Each name stands for a flat space through zero: a line, a plane or more. A row that begins with a name and a colon came from that space; any other row is followed by the name of the space it lies nearest, among the names in its block.
slqh: [ -19  243  241 -184  356   30  -15  299 -100  -54 -215 -200  244  301
   93   73  247   78 -262  203  107   24 -273   13   28   37    0]
bbrq: [  63 -254   67  218 -556  108  155 -391  380    9  -14  378 -293 -397
  109  -58 -484   65  264 -278 -214  102  288 -229  -18 -209 -148]
slqh: [ -70   29  472 -256   83   60 -300 -393   44  101 -234   34 -314  162
  275  -62  -94   34 -345  522 -122   -9 -144 -570   55   23  311]
pnpq: [-144  -76  118  187 -320  108  241  -41  -11  -33  232  -64 -122 -167
   62 -156   41 -109  552   14 -249  201   53  113  -93 -327 -130]
pnpq: [ 204 -375  120  226 -483   82  448 -221  211 -260  -61  237 -469 -531
  107 -127 -164  223  377  -75 -300  132  238  -40  192 -118  -42]
slqh: [ 193   36  387   40 -407   48  379 -203  288 -159 -104   14 -144 -264
  164  -39 -155  248  144  -53 -175  262  -34  -77  194 -301 -158]
pnpq: [ 301 -288   27   44 -187  -21  216  109  611  -63 -351  229  -94 -356
  301   27 -219  313  143 -389 -111  131  201 -125  121  -75 -328]
bbrq: [   7  219  225 -383   30 -103 -412 -256  436  379 -115 -124  -83  134
  312   -1 -276   22 -286  111  -18  153 -149 -417   90 -208   38]
slqh: [  57 -293 -218  -21   89   87 -155   34  253   79 -189   91 -284 -139
  185   30 -197   -5  -70    3  -56   27  108  -85  147  145  -33]
nzmz: [ 133  -75   46  -67   69    8   31   52  301   -5 -219  120 -102 -118
  166  -47  -85  159  -70  -86  -23   69  -17 -152  159   69  -27]
nzmz: [-458 -180  110   16  249   50  -41  265 -188  185 -221  157   75   80
  137   -1  330   67   57  169   55   56   52    9 -376  342  163]
slqh: [  68  285 -421  -30  -70 -391  -97  136 -622  -55  778 -462  381  268
 -563  -86  382 -275  353  -93  101 -387   67  419 -247 -290  136]
fqqt: [ -72 -298 -161   30   45  -62   -3  167  -94   24  -90   38  -79  -95
   24   69  152   67   96   26   -3  -77  224  118 -135  195   68]
pnpq: [ 189 -285 -423  353 -375   29  170  -98 -246 -312  363  197  -91 -212
 -404 -113 -130 -121  376 -279  -54 -343  359  128  -61   11   56]
bbrq: [-428  -39  228  309 -265  192  355 -177   81  147   89  209  -97 -313
   88  -67    2  -94  416  -81 -153  448   16  186 -127  -64 -156]
slqh: [ -72 -444 -413  107  161  -13  -45  225 -155  -12 -115  194 -157 -143
  -68   25  128   60   25  -24   73 -171  261  140  -91  470  166]
tmjn: [ 349 -115 -153 -211   81 -135 -165  -31  101  -81  -58  -87 -342  -48
  104  -48 -115  101 -160  141 -122 -155   -8 -155  273 -104   81]
slqh: [-136 -221  173  246 -391  194  158 -306  201   18  -94  355 -179 -257
  122  -60 -279   56  189 -110 -126  166  149 -194 -115   -5  -89]
bbrq: [-398   13 -151    6  117 -160 -187   87 -488  218  238 -118  252  215
 -218   60  374 -157   81  126  164 -132   99  223 -440  215  219]
slqh: [-379 -393   14  476  -10  500  482  383  197  -64 -433  361   68 -306
  204   93   24   97  253 -233   52  447   73  317  -96  440 -354]
pnpq: [ 269  558   20  -74 -142 -207  123  -57 -359 -225  524 -457  350  249
 -415  -24  146 -127   41  -32   73 -152 -223  265  108 -450  -21]
nzmz: [-100 -491  -15  217 -402   10  113 -318   31    4  -62  547 -445 -415
   39 -106 -222  155  254  -76 -212  -99  429 -232 -215  100  187]
tmjn: [ -70 -214  482    5  165  433  250  249  425  -97 -844  295 -130 -139
  458  241 -183  312 -333   98  -21  281   14 -182  182  280 -112]
tmjn: [-330 -404   35  350 -129  426  322  188  -10  -84 -237  273 -200 -265
  128   43  -52    1  285   22 -111  223  198  177  -99  217  -77]
fqqt: [ 351 -390 -350   56  122  122   42  250  213 -235 -228  -31 -244 -195
   78  111 -115   27  -37  -72  -41  -94  180  113  352  188 -130]
pnpq: [ 328   76 -277 -165  150 -228 -245   50 -114 -100  212 -130   21  153
 -196  -21   -4 -113  -85  -47    1 -415   78  -63   81 -143  109]
slqh: [-183 -449  -59  265 -124  188  211  227    2  -73 -246  279  -62 -199
  123    4   48  152  263  -90  -41   63  235   71 -241  244  -90]
tmjn: [-179  376   89  -52   52 -205   24   76 -438   47  366 -291  393  269
 -264   -6  393 -132  125   67  101  -64 -127  256 -254 -163   79]
fqqt: [-218 -168 -174   -5  -47 -133 -191  -59 -175  190  206   78 -116  -12
  -48 -162  107  -63  228   63  -47 -111  150  -69 -278   66  233]
pnpq: [   6 -179   82  270  -97  325  508  186  -28 -323 -136  105 -236 -286
   43  -37    8   85  225   37 -158  215  -20  258  231   16 -111]
pnpq: [  12 -180 -210 -267  389  -88 -337  201  208  234 -329   51 -198   15
  243  107  -62  106 -344   88   46  -44   36 -110   84  229   87]
nzmz: [ 270  566  169 -388  232  -92 -435 -348  106   95    6 -292  109  411
   -6  123 -270 -122 -726  211  147  -72 -420 -302  333 -198   20]
bbrq: [ 172  164   52 -198  -46  -33 -117   25  263   67   29 -241    3   71
  132    5 -165  -18  -12  -20  -61   67  -76  -85  157 -329 -111]
slqh: [-331 -127   69   79   24   56   58   72 -169  110  -39  142  -74  -55
   48   -6  135   -3  142  110  -58   67   88   76 -236   91   99]
pnpq: [-208  195 -350  172  -95 -267   63   75 -664    9  619 -173  429  156
 -553  -49  408 -186  302 -151  199 -206   49  487 -396   18  107]
nzmz: [ 238  303  173 -346  180 -218 -129   29  107   32   25 -377   39  169
  110   15  114   30 -165  162  -39   10 -215  -63  220 -289   -5]
pnpq: [-270  261  165   74  -47   18  168   84  -53  130  126 -169  316   80
    8    0  201  -45  177  -53   70  319 -214  256 -157 -121 -206]
nzmz: [ -67  133  -89   45  101  -72   74  158 -516 -160  245 -102  208  183
 -337  -53  324  -60   52   86  114 -229  -33  210 -139   98  225]
nzmz: [ 117 -109  334 -199   28  138 -167 -321  540  118 -525  315 -433 -143
  433   49 -473  209 -453  143 -130  135  -39 -558  273   35   41]
nzmz: [-287   96 -101  187 -227  -12  167   23 -108  145  358   67  124 -116
 -169  -98   26 -141  435 -244  -37  125   89  265 -244 -196  -57]
pnpq: [  15  215  172  133 -315  137   86 -352  229   28  155  -84  102  -36
   -1   17 -259 -164   71 -132  -14  256 -124  -22  111 -238 -270]
tmjn: [  69 -345  -14 -117  104  -39 -237 -164  184   72 -318  260 -327 -105
  187  -20 -108  162 -246  134  -17 -132  161 -394   49  356  250]
slqh: [ 225 -191 -478 -249  360 -236 -499   79   24  117  -70   46 -151  101
  -34   51  -82  -19 -352    1   98 -406  154 -177   66  248  212]
bbrq: [ -87   41  346 -306  301   92 -376 -117  194  192 -474   30  -84  254
  345   98 -107  110 -571  369   76   47 -187 -476   45  223  161]
fqqt: [ -39   52   59  -60  -38  -96 -173 -226  -48   97  101   87  -45   59
  -35  -38  -68  -75  -40   46  -42 -132   53 -200 -115  -80  124]
fqqt: [ 179 -340 -315 -126   10 -159 -119  176  118   34  -83  -41 -244 -157
   98    7  -12  149   65  -26  -56 -125  240   14   52   67   78]
nzmz: [  70  124    6  212 -272   66  359   34  -90 -208  206  -52  185  -99
 -223    7    3  -20  246 -225   14   57   25  280   30 -167 -150]
bbrq: [-416   90   82  475 -254  170  635  303 -561 -217  371 -148  419  -34
 -311  -56  518 -118  675  -87   28  242  -41  687 -352  -54 -186]
bbrq: [ 249  -21 -199 -261  418  -93 -192  440   54  -56 -153 -296   60  172
   66  126  150   -1 -182   68   60 -188    9   82  191   48   10]
slqh: [ 268   74   34 -226  202  -55 -147   83  199  -37  -97 -236  -75   91
  155   55  -32  -33 -152  105  -73  -45  -84  -97  262 -171  -73]
tmjn: [  81   13 -203  -37  178   15   39  280  141    9  -26  -94  -10  -53
   53    9    2  -10   28 -114    1   92  -71  196  177  -38 -144]
tmjn: [-116  -77  213  217  -42  241  419   83   74 -132 -184  164 -115 -255
   99   64    6   46  134  -23 -119  267    1  201  114   11 -159]
tmjn: [-215 -617  100 -174  304  109 -253  141  358  257 -755  536 -537 -216
  541   58 -148  308 -259  215 -134  -13  307 -475 -103  463  274]
bbrq: [ 252 -179 -266 -191  373  -33 -208  323   41  -89 -243  -77 -104   78
   51  126   10   46 -282   73   53 -259   95  -17  197  197   91]
tmjn: [ -58  173  115   14   12   -5   83   32  103   67  -40    1  220   27
   17   69   12   20  -37 -143   78  137  -87   72  -38  -43 -157]
fqqt: [  68   57 -200  -64  269  -14 -172   66   17   38  -97   36   43  113
   -8   33  -52    2 -319  -21  137  -46 -167  -10  101  174  -43]
pnpq: [  52  133  321   67 -445   52  273 -309    1 -123  189  -86 -135 -147
  -28  -78 -114   22  230   70 -182  154  -15  -14   93 -369   -1]
slqh: [ 221  203 -231 -185  131 -213 -245   24 -181  -29  293 -277  101  219
 -225    0   50 -161  -96   22   56 -298  -22   39   76 -158  113]
tmjn: [ 356  504  661    3 -404  222  444 -344  517 -240  -52 -274   43  -95
  219    4 -334   81  -27  -46 -163  522 -442  -78  537 -633 -482]
fqqt: [  28   27  -39 -222   30 -265 -360 -233  -50  184  149  -36  -77  114
  -33  -66   10  -51  -89  112  -10 -228   85 -269 -111  -30  264]
fqqt: [  49   16    3  113  -76  126  -56 -297   67  -41    5  107  -51   -2
  -34    5 -217 -107 -152   -9   26   19  -76 -133  106   70  -72]
slqh: [ -97   79  -76  -20  -83  -83 -104  -32 -383  -10  349 -249   97  185
 -226  -92  206 -149  170  170   34 -153   15   80 -163  -47  221]
nzmz: [  74  118  -57  -62  -28  -85 -117 -118  220  131   78   20   50  -16
   -2    3 -169  -65  -37 -186   18    9    8  -82   49 -115  -75]
fqqt: [  57   16  182 -121 -318 -163  -17 -169  281  158   91 -161  -81 -103
  223  -73  -70   81  270  -27 -181  177   39 -129  -57 -407 -138]
nzmz: [ -84  -48   95  -41  132   20  109  283  -12  -17 -128  -63   24   14
  143  -69  233  126  118   90  -31  112  -84   63  -42   35   -7]
fqqt: [  67  362  -79  -81  -36 -352 -117 -179 -162  104  542 -307  231  152
 -212 -118  207 -229  207  -76  -16  -69 -141  116  -85 -368  -74]
fqqt: [ 146 -198 -351 -133  178 -156 -393  -28  -56   63  -32  146 -163   65
  -67   60 -152  -43 -251    1   26 -407  219 -191  -46  136  187]
nzmz: [ 155 -322 -112  172 -185   74  356  215   49 -254 -130  274 -213 -345
  -28  -11  -90  213  239 -210 -134  -90  305  118   54    0   -1]
fqqt: [  -5  425 -125  -69   27 -205 -217 -247 -209  135  388 -158  261  253
 -263  -27   -4 -192 -174  -51  153  -73 -248   56  -60 -156  -20]
bbrq: [ -57 -300 -421 -194  417 -162 -625   37   57  317 -188   63  -62  163
  102  114    2  -83 -366   80  174 -252  147 -207 -131  476  154]
tmjn: [ 211   11 -163 -261  164 -241 -348  -29  182  148  -10 -121   -3   91
   46   64  -58  -22 -200  -37   48 -184   75 -164   74  -11   54]
nzmz: [ -66 -486 -167  259 -316   96  181  -56  267   40 -113  376 -312 -452
  137  -23 -229   98  341 -253 -165  114  362   13  -85   72 -125]
pnpq: [  32  284   71 -248  102   -7 -213  -50  357  260 -134 -154   69  112
  192  118 -255   19 -347  -29   94  229 -231  -82  184 -140 -151]
tmjn: [  21  -99  290   94 -152  246  207  -78  285  -85 -337  167 -107 -168
  204  136 -241  117  -85  -25  -72  192   54  -97  125   -2 -157]
nzmz: [ -79 -192 -425  -53  217 -180 -312   89 -262  131  127   55  -75   72
 -142   -7  113 -101  -46   42   65 -299  166   44 -181  225  217]
bbrq: [ -29   33  -46 -175   55 -111 -320   18 -270   49  196 -244   38  286
  -75  -50  129 -143   30  247  -13 -269   51 -127 -177 -101  233]
fqqt: [ 388  190  142 -205  -89  -59   42  -18  403  -71  -44 -198  -83  -55
  170   -1 -230   91  -42  -86 -134   90 -105 -113  348 -435 -191]
nzmz: [  17  249 -358   62  -80 -340   66   92 -587  -84  688 -348  323  152
 -505 -151  429 -159  347  -90  109 -210  -57  450 -192 -158   88]
pnpq: [  89  -33 -576  235 -111 -206  -99   47 -503 -155  618  -53  315  133
 -579  -72  163 -324  346 -298  114 -516  273  259 -305  -11   52]
fqqt: [-176 -546  166  304 -322  276  462   99  189 -122 -357  445 -368 -487
  268  -86  -70  311  392  -61 -222  253  276  -14  -92  161  -39]
bbrq: [ 164  164   64 -213  181 -109 -172  -65   91   29  -50  -73  -34  114
   56    0  -43   14 -257   86    4  -73 -136 -170  159  -73   53]
fqqt: [ -63  140 -129 -177  154 -251 -185   80 -121  182  172 -149  105  137
  -49  -86  203    5   -5   32   72  -44 -103   46 -113  -21  110]
pnpq: [  87 -221 -492  150 -228 -106  -11  154 -243  -86  279  -83  108  -41
 -294   67    7  -70  261 -229   69 -271  333  295 -194   -3  -23]
tmjn: [ -49   95  189  221 -324  156  105 -328   39  -66  191   49   92  -14
  -77  -56 -157 -187  202  -88  -61   81   -4  -97  -59 -174 -143]
bbrq: [ 119  357 -106 -413  307 -437 -721 -383  -93  319  221 -188  140  442
  -87   -2   -3 -175 -517  167  159 -326 -207 -377  -75  -46  196]
slqh: [  21  143 -271  -88  200 -211 -231    8 -313   43  349 -267  128  211
 -249  -38  243 -228  -12   89   98 -208  -65  143  -27   35  137]
tmjn: [ -80  113   21 -130   95 -180 -100   71 -102  132   75 -212  189  136
  -22   55  234   -9   -9   59   86   -2  -27   93 -126    7   42]
tmjn: [-392 -248    7   81  156   52   38  189  -41  191 -232  188   31  -78
  125   15  250  113   59   40   99  165   78   82 -251  447   98]
bbrq: [ 178 -197 -260  167  -45   59  283  372   -3 -246   32  -43    9 -179
  -87   30   63   17  304 -224  -59  -58  185  330   91  -54 -172]
bbrq: [ -98  138   76    9   45   -3  -58 -107 -157   27  164 -144   73  128
  -65   -8  118 -182   26  137   -4   13 -101   38  -37  -55   11]
[ -64 -323  -92  -13  117   89  -34  244  117   38 -336  199 -128  -98
  160   71  -39  161  -64  -12   16  -35  194  -57  -58  269   72] : slqh
[ 143  344   86  -89 -260 -192   34 -139 -176  -59  376 -279  206  130
 -240   -1   13  -64  104  -48   -2 -117  -16   83  -39 -417   24] : pnpq
[ 228  -76 -771   29  189 -228 -282  135 -425 -108  398 -220  148  177
 -467    8  156 -210  -79 -102  242 -448   79  296   13  263  117] : bbrq
[-145  -64  -36  163 -208   44   96 -121  -83   25  182   74  -80 -110
  -44 -115  -15  -63  260  -25  -83   92   25   63 -113  -73  -26] : tmjn
[ 184  465  -71 -258  263 -234 -178   81 -258  -29  348 -448  230  329
 -247   26  197 -214 -147  107   74 -207 -207  155  144 -268   88] : slqh
[ -37  143 -142  -72  197 -106  -46  268 -262   -5  123 -235  247  208
 -139   22  273  -34  -20   40  136  -78 -107  231  -82   39   29] : bbrq
[  14 -273  144   41   20  154   38   20  450   41 -439  284 -156 -185
  361   11 -178  180  -47  -86  -74  177   52 -256   53  148 -171] : bbrq
[-282 -282 -104  301  157  231  238  354  -72  -53 -194  193  135 -112
    9   79  220  -30  192 -122   80  115  126  284 -163  400 -125] : slqh
[ -12 -280  196 -177  275  122 -148   60  170   25 -579  286 -300  -44
  272  152 -119  199 -416  234  -23 -112  168 -345   83  350  266] : fqqt
[-172  -43  268  489 -447  354  655 -143  276 -126  -49  195   40 -405
  101  -36 -109   51  405 -282  -85  602 -104  269   79  -51 -474] : slqh
[-142 -152  197  -15  -40  187   31  104  357  142 -403  103  -47  -80
  369   75 -147  189  -53   -2  -15  302  -19 -119  -36   65 -176] : tmjn
[-182  196  165   70 -140  -21  -47 -241 -267   22  325   43  106  152
 -169 -177   66 -178  184   72  -52 -101  -52 -141 -246 -173  142] : tmjn
